Here is a tiny trained network, its code and every weight. The questions are about switching its units off for an input and a target symbol, where a switched-off unit gives its printed mean instead of its output.

import numpy as np


def w(rows, s, z=0):
    codes = np.array(rows[::2]) - 128.0
    scale = np.full(codes.shape[1], s)
    scale[-1] = z or s
    return codes * scale


def f(y):
    return y / 2 * (1 + np.tanh(0.7978845608 * (y + 0.044715 * y**3)))


def softmax(a):
    e = np.exp(a - a.max(-1, keepdims=True))
    return e / e.sum(-1, keepdims=True)


def log_softmax(a):
    a = a - a.max(-1, keepdims=True)
    return a - np.log(np.exp(a).sum(-1, keepdims=True))


def net(x, mask):
    ids = ['ΓΠΩβεηλμτ'.index(c) for c in x.split()]
    T = len(ids)
    res = E[ids] + P[:T]
    q, k, v = (res @ M[0].T for M in (Q, K, V))
    z = softmax(np.where(np.tri(T) > 0, q @ k.T / 2**0.5, -1e9)) @ v
    res = res + np.where(mask[0], z, O[0][:, -1]) @ O[0][:, :-1]
    y = f(res @ A[0][:, :-1].T + A[0][:, -1])
    res = res + np.where(mask[1:17], y, B[0][:, -1]) @ B[0][:, :-1]
    return log_softmax(res[-1] @ U[:, :-1].T + U[:, -1])


Q, K, V, O, A, B = {}, {}, {}, {}, {}, {}
E = w([
[161,104,161,187],'Γ',
[161,8,73,130],'Π',
[100,132,102,60],'Ω',
[100,192,159,120],'β',
[127,111,116,96],'ε',
[126,161,168,139],'η',
[112,84,71,53],'λ',
[175,57,140,214],'μ',
[141,83,116,118],'τ',
],0.016)
P = w([
[44,102,177,91],'0',
[167,59,51,145],'1',
[184,159,38,121],'2',
[157,23,178,83],'3',
[223,182,15,170],'4',
[96,4,204,100],'5',
],0.012)
Q[0] = w([
[149,194,110,156],'head 0',
[224,200,1,138],'head 0',
],0.0093)
K[0] = w([
[118,79,152,128],'head 0',
[8,71,204,126],'head 0',
],0.018)
V[0] = w([
[158,47,178,224],'head 0',
[168,9,59,139],'head 0',
],0.011)
O[0] = w([
[219,214,150,4,255],'head 0',
[175,219,27,97,251],'head 0',
],0.014,0.0054)
A[0] = w([
[90,232,183,114,217],'neuron 0',
[203,11,143,114,254],'neuron 1',
[136,86,70,124,249],'neuron 2',
[216,149,120,81,116],'neuron 3',
[164,147,61,208,153],'neuron 4',
[227,145,155,88,33],'neuron 5',
[96,136,48,210,185],'neuron 6',
[230,94,72,181,221],'neuron 7',
[176,156,154,91,62],'neuron 8',
[192,129,132,74,46],'neuron 9',
[1,123,217,41,160],'neuron 10',
[139,174,107,104,61],'neuron 11',
[137,50,76,42,188],'neuron 12',
[168,130,103,88,63],'neuron 13',
[74,55,64,191,115],'neuron 14',
[157,43,214,106,170],'neuron 15',
],0.0074,0.0083)
B[0] = w([
[195,198,149,100,178],'neuron 0',
[137,227,219,122,203],'neuron 1',
[122,246,168,81,189],'neuron 2',
[150,16,103,140,254],'neuron 3',
[104,135,57,76,160],'neuron 4',
[60,2,130,159,220],'neuron 5',
[40,145,82,7,160],'neuron 6',
[79,202,176,43,221],'neuron 7',
[35,8,136,161,188],'neuron 8',
[92,16,141,170,202],'neuron 9',
[186,193,67,112,154],'neuron 10',
[73,46,154,230,180],'neuron 11',
[165,215,146,193,196],'neuron 12',
[112,37,120,210,187],'neuron 13',
[72,26,126,130,182],'neuron 14',
[167,157,164,191,173],'neuron 15',
],0.0054,0.02)
U = w([
[235,138,149,46,125],'Γ',
[163,135,4,100,151],'Π',
[24,79,87,132,20],'Ω',
[86,80,114,254,70],'β',
[89,182,118,72,170],'ε',
[150,161,179,151,254],'η',
[46,140,51,103,85],'λ',
[148,30,101,128,108],'μ',
[214,224,79,71,126],'τ',
],0.0082,0.0049)

Each question gives the input, a string of symbols that net reads in full, and the target symbol t.
The units are the heads (2 rows each of Q, K, V and O) and the neurons (one row each of A and B). Each row of codes is followed by its name. A weight is (code - 128) times the scale printed after its matrix; where a second scale follows, it is the last column's (O, A, B and U).
mask holds one flag per unit, heads first, then neurons. A switched-off unit (its flag False) gives its mean, the last column of its rows in O or B, instead of its output. The means were averaged over made-up inputs and are rounded, as every weight is.
A unit's drop is (log p(t) with every unit on - log p(t) with that unit switched off) / (log p(t) with every unit on - log p(t) with every unit switched off).
The circuit of an input: a set's keep is (log p(t) with only the set's units on - log p(t) with every unit switched off) / (log p(t) with every unit on - log p(t) with every unit switched off). Starting from the 12 units with the biggest drops (on a tie, the unit counted first), units are removed one at a time, each time the one whose removal leaves the highest keep (on an exact tie, the one counted first), for as long as the keep stays at least 0.8.
circuit, biggest first: the units of the circuit, biggest drop first
most important unit: the unit with the biggest drop
k most important neurons: the k neurons with the biggest drops, biggest first
drop of u: that unit's drop, to one decimal
input Ω τ μ η β, target Ω: circuit, biggest first => (head 0; neuron 6)
input Ω η Π β Γ β, target Γ: most important unit => neuron 0
input Π η μ Γ β Γ, target β: 2 most important neurons => (neuron 14; neuron 7)
input μ Π Ω η, target Ω: 2 most important neurons => (neuron 14; neuron 6)
input Γ Π ε, target Γ: 2 most important neurons => (neuron 14; neuron 0)
input τ Γ τ, target τ: 2 most important neurons => (neuron 5; neuron 8)
input Ω β β Π, target β: 2 most important neurons => (neuron 14; neuron 15)
input Γ β τ, target Γ: 2 most important neurons => (neuron 14; neuron 11)
input Γ μ Γ β η, target Γ: 2 most important neurons => (neuron 0; neuron 14)
input τ Γ β η Π Ω, target Π: drop of head 0 => 1.0
input ε μ μ Π β λ, target β: drop of neuron 13 => -0.1
input μ Π μ Π η λ, target η: drop of neuron 6 => 0.1
